Below are the code and all the weights of a small trained network. Each question names an input and a class and asks about switching units off, where a switched-off unit gives its printed mean instead of its output.

import numpy as np


def w(rows, s, z=0):
    codes = np.array(rows[::2]) - 128.0
    scale = np.full(codes.shape[1], s)
    scale[-1] = z or s
    return codes * scale


def norm(h):
    return h / np.sqrt((h * h).mean(-1, keepdims=True) + 1e-5)


def f(y):
    return y / 2 * (1 + np.tanh(0.7978845608 * (y + 0.044715 * y**3)))


def log_softmax(a):
    a = a - a.max(-1, keepdims=True)
    return a - np.log(np.exp(a).sum(-1, keepdims=True))


def net(x, mask):
    res = np.array(x, float).reshape(1, 3) / 4 @ E
    u = 0
    for l in range(4):
        y = f(norm(res) @ A[l][:, :-1].T + A[l][:, -1])
        res = res + np.where(mask[u : u + 4], y, B[l][:, -1]) @ B[l][:, :-1]
        u += 4
    return log_softmax(norm(res)[-1] @ U[:, :-1].T + U[:, -1])


A, B = {}, {}
E = w([
[34,122,81,113,10],'x0',
[165,160,117,203,38],'x1',
[129,106,27,122,66],'x2',
],0.011)
A[0] = w([
[120,202,186,98,190,2],'L0N0',
[49,112,130,2,77,101],'L0N1',
[112,93,53,50,106,128],'L0N2',
[163,41,121,77,192,45],'L0N3',
],0.0095,0.0052)
B[0] = w([
[135,142,154,102,211,173],'L0N0',
[107,126,5,104,94,254],'L0N1',
[132,168,84,80,211,235],'L0N2',
[136,148,214,109,143,205],'L0N3',
],0.014,0.0043)
A[1] = w([
[130,102,5,113,156,25],'L1N0',
[64,115,70,95,129,34],'L1N1',
[93,165,130,180,127,2],'L1N2',
[141,158,104,71,116,33],'L1N3',
],0.012,0.0027)
B[1] = w([
[69,188,175,2,166,254],'L1N0',
[29,68,38,35,76,211],'L1N1',
[151,126,236,162,15,120],'L1N2',
[96,207,97,152,150,148],'L1N3',
],0.008,0.0064)
A[2] = w([
[13,87,25,2,96,253],'L2N0',
[136,142,153,97,211,170],'L2N1',
[19,10,105,105,65,220],'L2N2',
[167,120,155,189,77,83],'L2N3',
],0.0091,0.0024)
B[2] = w([
[5,214,124,99,45,249],'L2N0',
[194,83,116,79,166,179],'L2N1',
[123,155,53,173,151,175],'L2N2',
[90,95,111,150,152,140],'L2N3',
],0.017,0.013)
A[3] = w([
[102,187,43,139,38,163],'L3N0',
[64,180,225,151,211,192],'L3N1',
[135,3,127,110,89,92],'L3N2',
[117,152,90,79,197,255],'L3N3',
],0.011,0.0046)
B[3] = w([
[188,155,107,115,247,254],'L3N0',
[124,129,131,67,65,189],'L3N1',
[164,185,170,155,173,122],'L3N2',
[195,171,134,59,65,228],'L3N3',
],0.012,0.0099)
U = w([
[57,200,68,47,116,207],'0',
[213,126,165,34,174,205],'1',
[146,143,100,254,145,157],'2',
[95,51,116,116,134,44],'3',
[96,126,220,157,53,90],'4',
[100,94,126,116,137,34],'5',
[91,74,123,124,144,1],'6',
],0.02,0.0089)

Each question gives the input, the list of numbers given to net, and the class t.
The units are the neurons (one row each of A and B). Each row of codes is followed by its name. A weight is (code - 128) times the scale printed after its matrix; where a second scale follows, it is the last column's (A, B and U).
mask holds one flag per neuron, layer by layer. A switched-off neuron (its flag False) gives its mean, the last column of its row in B, instead of its output. The means were averaged over made-up inputs and are rounded, as every weight is.
A unit's drop is (log p(t) with every unit on - log p(t) with that unit switched off) / (log p(t) with every unit on - log p(t) with every unit switched off).
The circuit of an input: a set's keep is (log p(t) with only the set's units on - log p(t) with every unit switched off) / (log p(t) with every unit on - log p(t) with every unit switched off). Starting from the 12 units with the biggest drops (on a tie, the unit counted first), units are removed one at a time, each time the one whose removal leaves the highest keep (on an exact tie, the one counted first), for as long as the keep stays at least 0.8.
units of the circuit, in order: the units of the circuit, biggest drop first
top k neurons: the k neurons with the biggest drops, biggest first
k most important neurons of layer l: the k neurons of layer l with the biggest drops, biggest first
drop of u: that unit's drop, to one decimal
input [-7,4,0], class 1: units of the circuit, in order -> [L2N0]
input [-4,-6,8], class 1: units of the circuit, in order -> [L0N3, L2N1]
input [-5,8,-5], class 4: 3 most important neurons of layer 3 -> [L3N0, L3N1, L3N3]
input [-1,8,-5], class 4: top 3 neurons -> [L0N1, L2N2, L3N0]
input [1,8,-5], class 4: top 3 neurons -> [L0N1, L2N2, L1N1]
input [-8,5,5], class 2: top 2 neurons -> [L0N2, L0N1]
input [3,3,-2], class 2: top 3 neurons -> [L0N2, L1N0, L0N1]
input [-1,-7,-1], class 1: top 2 neurons -> [L0N3, L1N1]
input [0,0,-2], class 1: top 2 neurons -> [L2N0, L0N1]
input [-3,8,-7], class 4: top 2 neurons -> [L3N0, L0N2]
input [-6,8,8], class 2: drop of L0N1 -> 0.2
input [-5,6,1], class 2: drop of L2N1 -> 0.0
input [-1,-7,-7], class 1: drop of L2N0 -> 0.1
input [-5,7,4], class 2: drop of L2N0 -> 0.1
input [-5,-1,4], class 1: top neuron -> [L2N0]
